Below are the code and all the weights of a small trained network. Each question names an input and a class and asks about switching units off, where a switched-off unit gives its printed mean instead of its output.

import numpy as np


def w(rows, s, z=0):
    codes = np.array(rows[::2]) - 128.0
    scale = np.full(codes.shape[1], s)
    scale[-1] = z or s
    return codes * scale


def f(y):
    return y / 2 * (1 + np.tanh(0.7978845608 * (y + 0.044715 * y**3)))


def log_softmax(a):
    a = a - a.max(-1, keepdims=True)
    return a - np.log(np.exp(a).sum(-1, keepdims=True))


def net(x, mask):
    res = np.array(x, float).reshape(1, 6) / 4 @ E
    y = f(res @ A[0][:, :-1].T + A[0][:, -1])
    res = res + np.where(mask, y, B[0][:, -1]) @ B[0][:, :-1]
    return log_softmax(res[-1] @ U[:, :-1].T + U[:, -1])


A, B = {}, {}
E = w([
[197,54,201,179,124,101,166,83],'x0',
[102,115,90,86,85,53,199,144],'x1',
[248,134,62,103,150,147,144,117],'x2',
[125,185,105,126,108,84,110,65],'x3',
[170,183,157,140,176,76,147,128],'x4',
[125,107,109,191,162,71,104,125],'x5',
],0.012)
A[0] = w([
[123,176,22,104,145,133,89,169,195],'n0',
[208,144,115,148,177,149,149,120,166],'n1',
[136,56,144,152,134,134,169,204,148],'n2',
[150,105,82,160,137,91,143,76,197],'n3',
[162,142,163,215,185,129,124,110,205],'n4',
[181,156,157,197,149,28,112,90,255],'n5',
[175,137,139,149,101,159,200,124,208],'n6',
[126,153,172,236,174,124,117,111,132],'n7',
[104,108,108,75,124,170,91,181,139],'n8',
[117,248,68,105,145,80,140,176,173],'n9',
[133,100,180,144,124,63,146,95,138],'n10',
[74,139,93,127,82,137,137,155,113],'n11',
[170,93,82,159,86,110,132,69,140],'n12',
[164,153,115,52,128,97,196,137,176],'n13',
],0.013,0.0066)
B[0] = w([
[189,201,132,139,180,108,111,161,225],'n0',
[223,188,194,93,80,39,56,158,208],'n1',
[45,187,161,106,131,79,194,211,176],'n2',
[100,56,107,116,65,116,178,143,188],'n3',
[90,164,218,148,127,112,108,102,218],'n4',
[50,91,134,238,203,96,214,104,250],'n5',
[228,156,95,111,149,92,81,140,179],'n6',
[105,147,154,226,141,167,121,101,199],'n7',
[95,125,147,164,159,76,177,197,183],'n8',
[115,166,178,70,2,77,42,155,223],'n9',
[85,94,101,125,145,125,200,158,181],'n10',
[143,203,126,59,187,136,112,128,173],'n11',
[143,26,91,111,22,211,158,131,176],'n12',
[186,150,109,34,75,108,56,114,196],'n13',
],0.0096,0.018)
U = w([
[46,105,183,169,72,204,108,114,180],'0',
[153,53,27,83,91,253,107,94,127],'1',
[66,57,99,202,173,95,242,168,149],'2',
[196,90,123,153,135,110,66,43,11],'3',
[138,165,155,170,214,142,68,139,121],'4',
[154,108,58,100,151,149,152,58,3],'5',
[154,129,134,50,79,61,77,183,159],'6',
],0.012,0.0079)

Each question gives the input, the list of numbers given to net, and the class t.
The units are the neurons (one row each of A and B). Each row of codes is followed by its name. A weight is (code - 128) times the scale printed after its matrix; where a second scale follows, it is the last column's (A, B and U).
mask holds one flag per neuron, in row order. A switched-off neuron (its flag False) gives its mean, the last column of its row in B, instead of its output. The means were averaged over made-up inputs and are rounded, as every weight is.
A unit's drop is (log p(t) with every unit on - log p(t) with that unit switched off) / (log p(t) with every unit on - log p(t) with every unit switched off).
The circuit of an input: a set's keep is (log p(t) with only the set's units on - log p(t) with every unit switched off) / (log p(t) with every unit on - log p(t) with every unit switched off). Starting from the 12 units with the biggest drops (on a tie, the unit counted first), units are removed one at a time, each time the one whose removal leaves the highest keep (on an exact tie, the one counted first), for as long as the keep stays at least 0.8.
units of the circuit, in order: the units of the circuit, biggest drop first
k most important neurons: the k neurons with the biggest drops, biggest first
drop when u is switched off: that unit's drop, to one decimal
input [-3,-8,-7,-4,6,4], class 0: units of the circuit, in order => (n0)
input [7,6,6,5,-2,0], class 1: 2 most important neurons => (n12; n13)
input [-5,-2,-6,2,7,0], class 0: 2 most important neurons => (n1; n9)
input [-3,3,1,-4,-7,5], class 2: 2 most important neurons => (n9; n1)
input [6,7,-7,7,-4,-5], class 2: 2 most important neurons => (n9; n10)
input [-4,1,-6,7,-3,8], class 4: units of the circuit, in order => (n13; n12)
input [1,-4,-8,-4,8,-6], class 0: 2 most important neurons => (n5; n0)
input [-5,-7,-3,-5,-4,-5], class 4: 2 most important neurons => (n5; n3)
input [-1,6,-6,-3,-8,-3], class 2: 4 most important neurons => (n9; n1; n13; n8)
input [-6,-4,1,-6,-3,-7], class 4: 2 most important neurons => (n5; n9)
input [4,2,4,0,-8,-8], class 1: 2 most important neurons => (n9; n1)
input [-2,4,-7,5,-3,7], class 2: 2 most important neurons => (n1; n13)
input [-7,-8,-3,-5,-2,-3], class 4: drop when n5 is switched off => 0.6
input [2,2,1,2,3,2], class 2: drop when n12 is switched off => 0.0
input [7,-8,3,4,8,-2], class 2: units of the circuit, in order => (n5)
input [2,-2,0,6,7,2], class 2: drop when n5 is switched off => 0.8
